Here is a tiny trained network, its code and every weight. The questions are about switching its units off for an input and a class, where a switched-off unit gives its printed mean instead of its output.

import numpy as np


def w(rows, s, z=0):
    codes = np.array(rows[::2]) - 128.0
    scale = np.full(codes.shape[1], s)
    scale[-1] = z or s
    return codes * scale


def norm(h):
    return h / np.sqrt((h * h).mean(-1, keepdims=True) + 1e-5)


def f(y):
    return np.maximum(y, 0)


def log_softmax(a):
    a = a - a.max(-1, keepdims=True)
    return a - np.log(np.exp(a).sum(-1, keepdims=True))


def net(x, mask):
    res = np.array(x, float).reshape(1, 8) / 4 @ E
    u = 0
    for l in range(4):
        y = f(norm(res) @ A[l][:, :-1].T + A[l][:, -1])
        res = res + np.where(mask[u : u + 8], y, B[l][:, -1]) @ B[l][:, :-1]
        u += 8
    return log_softmax(norm(res)[-1] @ U[:, :-1].T + U[:, -1])


A, B = {}, {}
E = w([
[128,128,129,128,128,129,128,127,128,127,129],'x0',
[142,174,182,137,49,45,210,165,153,216,131],'x1',
[168,139,118,173,77,185,71,153,162,157,147],'x2',
[127,129,130,125,123,130,130,124,131,130,126],'x3',
[66,155,149,128,67,130,96,106,60,123,171],'x4',
[105,62,107,83,145,163,155,101,128,217,200],'x5',
[77,173,176,202,179,169,176,77,179,134,153],'x6',
[179,30,163,164,92,91,103,4,141,124,111],'x7',
],0.012)
A[0] = w([
[182,119,125,220,89,202,11,197,182,154,193,107],'0.n1',
[43,178,151,136,55,111,104,69,33,107,170,46],'0.n2',
[54,109,162,92,209,111,228,78,59,70,83,124],'0.n3',
[148,204,161,171,96,97,100,143,159,8,36,4],'0.n4',
[81,159,209,216,219,147,164,69,184,140,162,59],'0.n5',
[66,170,153,181,175,123,156,132,173,105,178,35],'0.n6',
[119,87,106,73,130,70,168,144,67,102,85,132],'0.n7',
[187,98,71,122,178,138,201,135,213,126,43,53],'0.n8',
],0.011)
B[0] = w([
[160,212,159,71,103,87,131,88,172,146,136,246],'0.n1',
[122,89,217,99,125,174,91,173,148,119,181,195],'0.n2',
[164,208,137,129,102,103,115,97,187,159,167,253],'0.n3',
[135,131,127,138,169,115,119,103,58,252,173,209],'0.n4',
[132,131,142,83,158,174,137,66,100,132,73,236],'0.n5',
[112,161,122,81,155,176,167,128,120,110,102,175],'0.n6',
[148,162,126,72,105,101,103,107,146,139,100,220],'0.n7',
[145,121,211,109,146,156,78,169,139,133,143,185],'0.n8',
],0.018,0.0079)
A[1] = w([
[117,119,160,137,105,98,184,148,124,137,109,142],'1.n1',
[139,103,145,176,94,116,119,92,143,137,98,113],'1.n2',
[154,97,49,251,97,98,235,147,118,114,117,6],'1.n3',
[119,155,126,116,133,134,151,168,121,122,120,135],'1.n4',
[153,127,130,139,157,117,137,119,143,139,96,123],'1.n5',
[61,100,59,231,191,101,221,147,160,36,94,8],'1.n6',
[114,144,122,105,146,126,130,150,130,141,133,151],'1.n7',
[124,134,134,113,149,134,108,98,128,121,116,161],'1.n8',
],0.026,0.024)
B[1] = w([
[151,145,130,174,108,134,153,129,129,82,155,170],'1.n1',
[99,99,143,114,147,100,106,81,109,106,114,156],'1.n2',
[101,212,215,41,110,150,202,110,184,133,52,128],'1.n3',
[83,132,126,115,162,112,94,115,123,109,121,170],'1.n4',
[103,128,148,112,116,129,118,139,115,107,169,169],'1.n5',
[75,26,109,190,154,43,146,42,110,253,40,128],'1.n6',
[130,108,98,147,132,132,123,133,130,125,148,215],'1.n7',
[146,105,115,155,108,110,132,126,138,111,159,249],'1.n8',
],0.025,0.015)
A[2] = w([
[153,113,153,125,172,119,134,164,158,132,103,131],'2.n1',
[135,100,113,107,130,142,163,123,162,131,152,129],'2.n2',
[82,53,117,188,152,87,171,155,119,210,2,2],'2.n3',
[73,100,79,101,80,146,213,178,48,97,52,8],'2.n4',
[139,103,125,139,125,109,133,121,143,119,145,138],'2.n5',
[146,117,131,131,89,110,119,151,122,129,112,124],'2.n6',
[140,110,104,98,82,103,107,167,126,139,99,105],'2.n7',
[108,142,165,156,132,163,168,107,135,131,112,111],'2.n8',
],0.023,0.018)
B[2] = w([
[95,125,155,102,85,169,135,131,102,110,187,155],'2.n1',
[120,108,113,135,68,127,108,144,110,162,119,228],'2.n2',
[75,114,181,139,42,105,186,163,6,223,180,128],'2.n3',
[141,205,163,103,92,120,196,63,100,91,62,128],'2.n4',
[107,96,108,119,101,117,136,130,117,121,132,253],'2.n5',
[151,132,137,131,151,156,134,108,131,107,113,193],'2.n6',
[171,151,129,121,159,210,121,67,85,122,83,200],'2.n7',
[189,137,108,113,111,174,104,122,88,111,96,198],'2.n8',
],0.021,0.0067)
A[3] = w([
[149,173,97,194,130,149,129,108,167,61,181,181],'3.n1',
[32,172,90,162,184,120,112,196,62,169,126,61],'3.n2',
[161,100,83,198,75,96,124,88,68,96,168,253],'3.n3',
[165,132,123,119,171,198,141,87,83,129,73,85],'3.n4',
[120,46,195,105,123,95,90,126,136,165,116,97],'3.n5',
[156,114,181,177,128,164,113,158,72,115,187,156],'3.n6',
[80,188,34,113,154,162,100,211,194,150,109,94],'3.n7',
[82,74,77,118,87,145,168,127,146,249,130,87],'3.n8',
],0.014,0.0068)
B[3] = w([
[145,80,100,142,65,102,146,195,150,141,27,206],'3.n1',
[101,95,145,138,141,111,156,49,91,143,140,144],'3.n2',
[139,167,80,199,186,163,176,228,151,143,66,249],'3.n3',
[112,111,106,165,183,131,141,109,103,153,51,166],'3.n4',
[14,174,149,115,182,109,146,89,86,85,150,164],'3.n5',
[101,73,133,77,170,114,130,210,125,119,136,191],'3.n6',
[46,58,112,149,108,35,100,20,96,40,106,154],'3.n7',
[180,175,123,153,223,99,115,183,93,249,185,150],'3.n8',
],0.011,0.017)
U = w([
[182,154,103,86,158,251,121,67,98,103,46,81],'0',
[155,220,129,77,66,80,123,85,234,142,151,149],'1',
[109,68,233,78,110,194,71,205,123,76,196,49],'2',
[132,105,75,195,100,150,176,206,172,76,87,252],'3',
[116,146,105,159,204,110,143,135,65,246,154,8],'4',
[60,95,123,115,128,79,140,64,127,72,113,63],'5',
],0.019,0.0038)

Each question gives the input, the list of numbers given to net, and the class t.
The units are the neurons (one row each of A and B). Each row of codes is followed by its name. A weight is (code - 128) times the scale printed after its matrix; where a second scale follows, it is the last column's (A, B and U).
mask holds one flag per neuron, layer by layer. A switched-off neuron (its flag False) gives its mean, the last column of its row in B, instead of its output. The means were averaged over made-up inputs and are rounded, as every weight is.
A unit's drop is (log p(t) with every unit on - log p(t) with that unit switched off) / (log p(t) with every unit on - log p(t) with every unit switched off).
The circuit of an input: a set's keep is (log p(t) with only the set's units on - log p(t) with every unit switched off) / (log p(t) with every unit on - log p(t) with every unit switched off). Starting from the 12 units with the biggest drops (on a tie, the unit counted first), units are removed one at a time, each time the one whose removal leaves the highest keep (on an exact tie, the one counted first), for as long as the keep stays at least 0.8.
circuit, biggest first: the units of the circuit, biggest drop first
top k neurons: the k neurons with the biggest drops, biggest first
drop of u: that unit's drop, to one decimal
input [-4,1,-5,-3,3,-5,-2,-6], class 5: circuit, biggest first -> [1.n4]
input [-6,5,-7,-3,5,-3,7,-6], class 0: circuit, biggest first -> [2.n8, 0.n5]
input [6,3,3,2,-7,-6,1,-8], class 5: top 4 neurons -> [1.n4, 3.n7, 0.n2, 3.n2]
input [0,-2,-8,3,8,-3,2,1], class 1: top 2 neurons -> [0.n3, 0.n7]
input [5,1,-8,-3,-5,-8,-8,0], class 0: top 2 neurons -> [0.n7, 2.n7]
input [1,8,7,-3,-1,6,-3,1], class 3: top 3 neurons -> [1.n1, 0.n3, 0.n4]
input [1,8,7,-2,-3,-2,2,1], class 3: top 3 neurons -> [1.n1, 0.n3, 0.n7]
input [3,-7,-1,-6,4,6,-3,5], class 3: top 2 neurons -> [0.n4, 1.n8]
input [2,-7,-2,-6,0,-1,-6,-3], class 3: top 2 neurons -> [1.n8, 3.n3]
input [5,8,-4,-5,6,8,-4,7], class 3: top 3 neurons -> [1.n1, 0.n4, 3.n3]
input [1,-4,-7,3,8,-5,7,-1], class 2: top 4 neurons -> [0.n2, 0.n1, 2.n7, 1.n8]
input [-1,1,-3,-2,-8,4,-7,4], class 2: top 2 neurons -> [0.n8, 2.n1]
input [-2,4,-6,0,4,-2,-5,-4], class 1: top 4 neurons -> [0.n7, 0.n3, 1.n4, 0.n5]
input [1,6,-4,6,-8,-4,8,2], class 0: circuit, biggest first -> [0.n5]
input [-8,-7,2,-7,5,-8,0,-2], class 4: top 2 neurons -> [0.n4, 1.n1]
input [-6,5,5,-2,-7,-6,0,-6], class 2: circuit, biggest first -> [0.n8, 2.n1]
input [1,8,0,0,0,-1,3,-2], class 3: drop of 1.n1 -> 2.3
input [3,2,5,-2,-6,5,0,-8], class 5: drop of 0.n3 -> 0.2
input [-6,3,2,5,7,-3,-1,-5], class 2: drop of 0.n2 -> 2.0
input [-1,3,-7,-8,-6,-1,5,-6], class 1: circuit, biggest first -> [0.n3]
